Below are the code and all the weights of a small trained network. Each question names an input and a class and asks about switching units off, where a switched-off unit gives its printed mean instead of its output.

import numpy as np


def w(rows, s, z=0):
    codes = np.array(rows[::2]) - 128.0
    scale = np.full(codes.shape[1], s)
    scale[-1] = z or s
    return codes * scale


def norm(h):
    return h / np.sqrt((h * h).mean(-1, keepdims=True) + 1e-5)


def f(y):
    return y / 2 * (1 + np.tanh(0.7978845608 * (y + 0.044715 * y**3)))


def log_softmax(a):
    a = a - a.max(-1, keepdims=True)
    return a - np.log(np.exp(a).sum(-1, keepdims=True))


def net(x, mask):
    res = np.array(x, float).reshape(1, 5) / 4 @ E
    u = 0
    for l in range(3):
        y = f(norm(res) @ A[l][:, :-1].T + A[l][:, -1])
        res = res + np.where(mask[u : u + 7], y, B[l][:, -1]) @ B[l][:, :-1]
        u += 7
    return log_softmax(norm(res)[-1] @ U[:, :-1].T + U[:, -1])


A, B = {}, {}
E = w([
[170,137,166,169,128,137,192],'x0',
[161,52,133,81,130,121,118],'x1',
[203,129,149,170,142,124,49],'x2',
[133,111,88,137,243,81,122],'x3',
[82,95,180,160,149,129,124],'x4',
],0.011)
A[0] = w([
[154,162,70,76,140,137,134,2],'0.n1',
[9,125,84,122,141,101,135,112],'0.n2',
[207,118,82,130,111,119,154,39],'0.n3',
[191,69,86,70,147,165,91,109],'0.n4',
[166,138,40,114,180,54,67,62],'0.n5',
[163,90,123,147,137,127,176,152],'0.n6',
[100,165,180,138,193,109,95,197],'0.n7',
],0.012,0.005)
B[0] = w([
[93,92,206,204,151,124,81,139],'0.n1',
[84,2,106,61,107,169,226,254],'0.n2',
[191,138,26,47,143,172,80,151],'0.n3',
[99,126,193,57,89,64,87,219],'0.n4',
[97,246,230,186,184,162,82,233],'0.n5',
[213,60,114,128,185,86,112,178],'0.n6',
[72,127,85,235,128,191,157,229],'0.n7',
],0.0084,0.0058)
A[1] = w([
[61,169,133,112,192,66,161,126],'1.n1',
[99,158,93,121,2,189,128,78],'1.n2',
[68,145,110,149,131,122,128,39],'1.n3',
[120,118,157,232,138,138,40,100],'1.n4',
[98,94,113,159,186,154,162,2],'1.n5',
[167,204,121,164,182,80,151,165],'1.n6',
[94,133,139,191,117,119,54,111],'1.n7',
],0.012,0.0041)
B[1] = w([
[130,134,44,75,115,223,96,193],'1.n1',
[205,254,135,122,110,40,46,232],'1.n2',
[144,80,93,121,66,126,156,146],'1.n3',
[139,151,215,157,179,187,76,254],'1.n4',
[67,123,27,171,133,70,192,188],'1.n5',
[156,140,166,142,195,242,63,194],'1.n6',
[130,128,113,194,207,220,125,202],'1.n7',
],0.008,0.0063)
A[2] = w([
[128,132,167,204,66,124,82,207],'2.n1',
[110,86,108,42,106,95,99,66],'2.n2',
[128,144,151,246,162,178,64,132],'2.n3',
[111,115,183,163,146,134,78,132],'2.n4',
[123,202,98,141,216,86,56,165],'2.n5',
[75,127,32,183,125,99,177,99],'2.n6',
[54,157,157,158,145,164,174,1],'2.n7',
],0.011,0.0026)
B[2] = w([
[111,182,80,124,196,148,145,183],'2.n1',
[91,118,250,150,81,195,46,175],'2.n2',
[156,129,196,92,151,167,192,255],'2.n3',
[99,135,174,108,202,148,229,181],'2.n4',
[145,219,120,103,196,166,179,201],'2.n5',
[122,97,92,152,148,215,81,178],'2.n6',
[92,94,79,102,94,117,85,164],'2.n7',
],0.012,0.0097)
U = w([
[143,61,125,206,146,55,225,64],'0',
[51,24,4,173,152,205,157,156],'1',
[110,116,91,209,140,73,99,2],'2',
[190,57,140,157,130,128,94,82],'3',
[103,78,148,166,139,91,143,36],'4',
[197,245,67,120,67,82,84,150],'5',
[154,197,179,149,224,238,145,170],'6',
[90,94,187,58,29,163,75,170],'7',
],0.017,0.0097)

Each question gives the input, the list of numbers given to net, and the class t.
The units are the neurons (one row each of A and B). Each row of codes is followed by its name. A weight is (code - 128) times the scale printed after its matrix; where a second scale follows, it is the last column's (A, B and U).
mask holds one flag per neuron, layer by layer. A switched-off neuron (its flag False) gives its mean, the last column of its row in B, instead of its output. The means were averaged over made-up inputs and are rounded, as every weight is.
A unit's drop is (log p(t) with every unit on - log p(t) with that unit switched off) / (log p(t) with every unit on - log p(t) with every unit switched off).
The circuit of an input: a set's keep is (log p(t) with only the set's units on - log p(t) with every unit switched off) / (log p(t) with every unit on - log p(t) with every unit switched off). Starting from the 12 units with the biggest drops (on a tie, the unit counted first), units are removed one at a time, each time the one whose removal leaves the highest keep (on an exact tie, the one counted first), for as long as the keep stays at least 0.8.
units of the circuit, in order: the units of the circuit, biggest drop first
k most important neurons: the k neurons with the biggest drops, biggest first
k most important neurons of layer l: the k neurons of layer l with the biggest drops, biggest first
drop when u is switched off: that unit's drop, to one decimal
input [-6,1,-4,6,0], class 1: units of the circuit, in order => (0.n2)
input [-2,-6,0,-7,3], class 5: 2 most important neurons => (1.n2 0.n5)
input [-6,0,4,-8,0], class 5: 4 most important neurons => (1.n2 0.n5 0.n7 0.n1)
input [5,-4,-3,-3,1], class 5: 3 most important neurons => (0.n5 1.n4 1.n7)
input [8,3,-2,-1,-8], class 3: 2 most important neurons => (0.n6 1.n2)
input [-5,-5,7,-7,-8], class 5: 2 most important neurons => (1.n2 0.n5)
input [-2,4,1,-5,2], class 7: 2 most important neurons of layer 0 => (0.n7 0.n5)
input [0,4,0,-7,-7], class 5: 2 most important neurons => (1.n2 0.n2)
input [-1,5,-2,-6,-4], class 5: 2 most important neurons => (1.n2 0.n2)
input [-3,8,7,-5,-8], class 7: 2 most important neurons => (0.n4 2.n2)
input [7,5,-6,0,-4], class 3: 2 most important neurons of layer 0 => (0.n6 0.n7)
input [-7,8,-7,8,-5], class 7: 2 most important neurons of layer 0 => (0.n4 0.n2)
input [0,-7,-2,-1,4], class 1: drop when 0.n1 is switched off => 0.0
input [-3,-8,-8,-7,-6], class 5: units of the circuit, in order => (1.n2)
input [-4,-2,-8,-8,-1], class 7: 3 most important neurons of layer 0 => (0.n2 0.n5 0.n7)
input [6,4,4,-3,-7], class 3: drop when 0.n5 is switched off => 0.1
input [8,4,-3,0,2], class 0: drop when 0.n5 is switched off => 0.3
